Below is a small trained network, with its code and all its weights. Each question gives an input and a target symbol and asks what happens when units are switched off, that is, made to give their printed mean instead of their output.

import numpy as np


def w(rows, s, z=0):
    codes = np.array(rows[::2]) - 128.0
    scale = np.full(codes.shape[1], s)
    scale[-1] = z or s
    return codes * scale


def f(y):
    return np.maximum(y, 0)


def softmax(a):
    e = np.exp(a - a.max(-1, keepdims=True))
    return e / e.sum(-1, keepdims=True)


def log_softmax(a):
    a = a - a.max(-1, keepdims=True)
    return a - np.log(np.exp(a).sum(-1, keepdims=True))


def net(x, mask):
    ids = ['αηθξπστψω'.index(c) for c in x.split()]
    T = len(ids)
    res = E[ids] + P[:T]
    u = 0
    for l in range(3):
        q, k, v = (res @ M[l].T for M in (Q, K, V))
        z = softmax(np.where(np.tri(T) > 0, q @ k.T / 2**0.5, -1e9)) @ v
        res = res + np.where(mask[u], z, O[l][:, -1]) @ O[l][:, :-1]
        u += 1
        y = f(res @ A[l][:, :-1].T + A[l][:, -1])
        res = res + np.where(mask[u : u + 8], y, B[l][:, -1]) @ B[l][:, :-1]
        u += 8
    return log_softmax(res[-1] @ U[:, :-1].T + U[:, -1])


Q, K, V, O, A, B = {}, {}, {}, {}, {}, {}
E = w([
[133,170,127],'α',
[160,90,254],'η',
[119,165,118],'θ',
[47,228,160],'ξ',
[122,164,115],'π',
[81,127,110],'σ',
[76,193,89],'τ',
[83,120,95],'ψ',
[154,136,67],'ω',
],0.0089)
P = w([
[99,124,237],'0',
[129,127,59],'1',
[89,155,118],'2',
[64,91,224],'3',
[205,191,54],'4',
[215,1,234],'5',
[155,173,252],'6',
[135,131,24],'7',
[118,34,85],'8',
[118,153,244],'9',
],0.0083)
Q[0] = w([
[223,109,122],'L0H0',
[8,96,114],'L0H0',
],0.017)
K[0] = w([
[147,70,135],'L0H0',
[5,65,103],'L0H0',
],0.016)
V[0] = w([
[3,93,62],'L0H0',
[193,120,151],'L0H0',
],0.006)
O[0] = w([
[254,231,175,200],'L0H0',
[41,67,95,4],'L0H0',
],0.0075,0.00036)
A[0] = w([
[211,31,100,10],'L0N0',
[188,198,53,55],'L0N1',
[217,169,168,47],'L0N2',
[149,134,114,2],'L0N3',
[193,20,98,144],'L0N4',
[193,152,77,195],'L0N5',
[205,40,22,93],'L0N6',
[90,242,1,164],'L0N7',
],0.0088,0.0037)
B[0] = w([
[50,201,113,145],'L0N0',
[47,79,156,181],'L0N1',
[75,90,118,134],'L0N2',
[168,86,182,128],'L0N3',
[247,166,93,177],'L0N4',
[80,156,110,202],'L0N5',
[77,79,192,192],'L0N6',
[253,84,129,255],'L0N7',
],0.018,0.0051)
Q[1] = w([
[172,61,250],'L1H0',
[102,127,112],'L1H0',
],0.023)
K[1] = w([
[61,251,176],'L1H0',
[149,127,115],'L1H0',
],0.026)
V[1] = w([
[162,142,127],'L1H0',
[17,124,1],'L1H0',
],0.0067)
O[1] = w([
[93,121,104,123],'L1H0',
[232,3,234,1],'L1H0',
],0.0064,0.0041)
A[1] = w([
[111,107,107,62],'L1N0',
[95,97,121,3],'L1N1',
[170,118,164,115],'L1N2',
[120,112,144,58],'L1N3',
[65,194,233,47],'L1N4',
[76,141,2,51],'L1N5',
[210,104,54,54],'L1N6',
[55,62,70,66],'L1N7',
],0.0073,0.0055)
B[1] = w([
[161,139,126,128],'L1N0',
[247,163,161,128],'L1N1',
[61,92,93,170],'L1N2',
[140,86,202,128],'L1N3',
[223,54,221,184],'L1N4',
[158,169,88,131],'L1N5',
[38,164,163,255],'L1N6',
[155,59,153,128],'L1N7',
],0.011,0.003)
Q[2] = w([
[27,87,222],'L2H0',
[211,251,109],'L2H0',
],0.017)
K[2] = w([
[252,85,186],'L2H0',
[125,235,131],'L2H0',
],0.019)
V[2] = w([
[6,134,35],'L2H0',
[254,126,96],'L2H0',
],0.0062)
O[2] = w([
[254,134,219,6],'L2H0',
[129,169,130,153],'L2H0',
],0.0088,0.0021)
A[2] = w([
[185,122,132,253],'L2N0',
[77,128,184,57],'L2N1',
[108,100,94,64],'L2N2',
[118,177,5,95],'L2N3',
[244,102,106,179],'L2N4',
[80,228,182,83],'L2N5',
[202,79,119,12],'L2N6',
[103,120,82,147],'L2N7',
],0.013,0.0055)
B[2] = w([
[3,163,111,254],'L2N0',
[171,102,214,155],'L2N1',
[142,107,112,135],'L2N2',
[151,146,225,192],'L2N3',
[212,26,131,235],'L2N4',
[210,121,42,199],'L2N5',
[116,231,126,138],'L2N6',
[160,143,139,173],'L2N7',
],0.023,0.0051)
U = w([
[125,158,43,244],'α',
[203,108,107,15],'η',
[111,105,105,5],'θ',
[109,109,131,59],'ξ',
[16,134,99,226],'π',
[135,126,102,210],'σ',
[119,115,168,197],'τ',
[113,97,105,41],'ψ',
[92,1,57,157],'ω',
],0.0098,0.0028)

Each question gives the input, a string of symbols that net reads in full, and the target symbol t.
The units are the heads (2 rows each of Q, K, V and O) and the neurons (one row each of A and B). Each row of codes is followed by its name. A weight is (code - 128) times the scale printed after its matrix; where a second scale follows, it is the last column's (O, A, B and U).
mask holds one flag per unit, layer by layer, with each layer's heads first. A switched-off unit (its flag False) gives its mean, the last column of its rows in O or B, instead of its output. The means were averaged over made-up inputs and are rounded, as every weight is.
A unit's drop is (log p(t) with every unit on - log p(t) with that unit switched off) / (log p(t) with every unit on - log p(t) with every unit switched off).
The circuit of an input: a set's keep is (log p(t) with only the set's units on - log p(t) with every unit switched off) / (log p(t) with every unit on - log p(t) with every unit switched off). Starting from the 12 units with the biggest drops (on a tie, the unit counted first), units are removed one at a time, each time the one whose removal leaves the highest keep (on an exact tie, the one counted first), for as long as the keep stays at least 0.8.
units of the circuit, in order: the units of the circuit, biggest drop first
most important unit: the unit with the biggest drop
top k neurons: the k neurons with the biggest drops, biggest first
top k neurons in layer l: the k neurons of layer l with the biggest drops, biggest first
input σ ω τ ω, target α: units of the circuit, in order -> [L0N7; L0H0; L2N5]
input ω ω ξ τ ω ω ω ψ ξ ξ, target η: units of the circuit, in order -> [L2N5]
input τ τ α, target τ: units of the circuit, in order -> [L2N3; L0H0; L1H0]
input τ ω α, target τ: top 2 neurons -> [L2N3; L0N6]
input ξ ω ξ ω ω α, target ω: units of the circuit, in order -> [L2N4; L2N0]
input τ τ σ, target τ: units of the circuit, in order -> [L2N3; L0N6]
input ω ξ ω τ ξ τ ω, target α: units of the circuit, in order -> [L0N7; L2N5]
input ω α ξ θ, target η: top 4 neurons -> [L0N7; L2N0; L2N5; L0N4]
input ω σ ω π ω ψ τ, target α: units of the circuit, in order -> [L2N5; L2N4]
input τ ω σ, target τ: top 3 neurons -> [L2N3; L0N6; L1N4]
input θ π ω ξ π, target ω: top 3 neurons -> [L0N1; L0N4; L0N6]
input ω ω ψ ξ, target η: units of the circuit, in order -> [L2N5; L2N1]
input ω ξ α, target ω: top 3 neurons -> [L0N4; L2N4; L2N3]
input ω θ τ θ ω σ τ ω ω, target τ: most important unit -> L0N7
input τ ω ω π ω π π, target α: units of the circuit, in order -> [L2N5; L0N7]
input ω σ τ σ ω ω ω η, target ω: top 3 neurons -> [L2N4; L0N4; L0N1]
input τ ω τ, target τ: top 4 neurons in layer 0 -> [L0N6; L0N7; L0N5; L0N4]
input ω ω ω ω, target π: top 2 neurons -> [L1N6; L0N5]
input ξ τ ω ξ τ ω π ξ τ, target τ: top 4 neurons -> [L1N4; L0N6; L0N7; L2N3]
input ω τ π ω τ η, target ω: top 3 neurons -> [L2N4; L0N4; L0N7]
input τ τ ξ ω σ, target ω: top 3 neurons in layer 0 -> [L0N7; L0N1; L0N6]
input ξ θ ω ω ξ, target ω: units of the circuit, in order -> [L0N7; L2N4; L2N0]
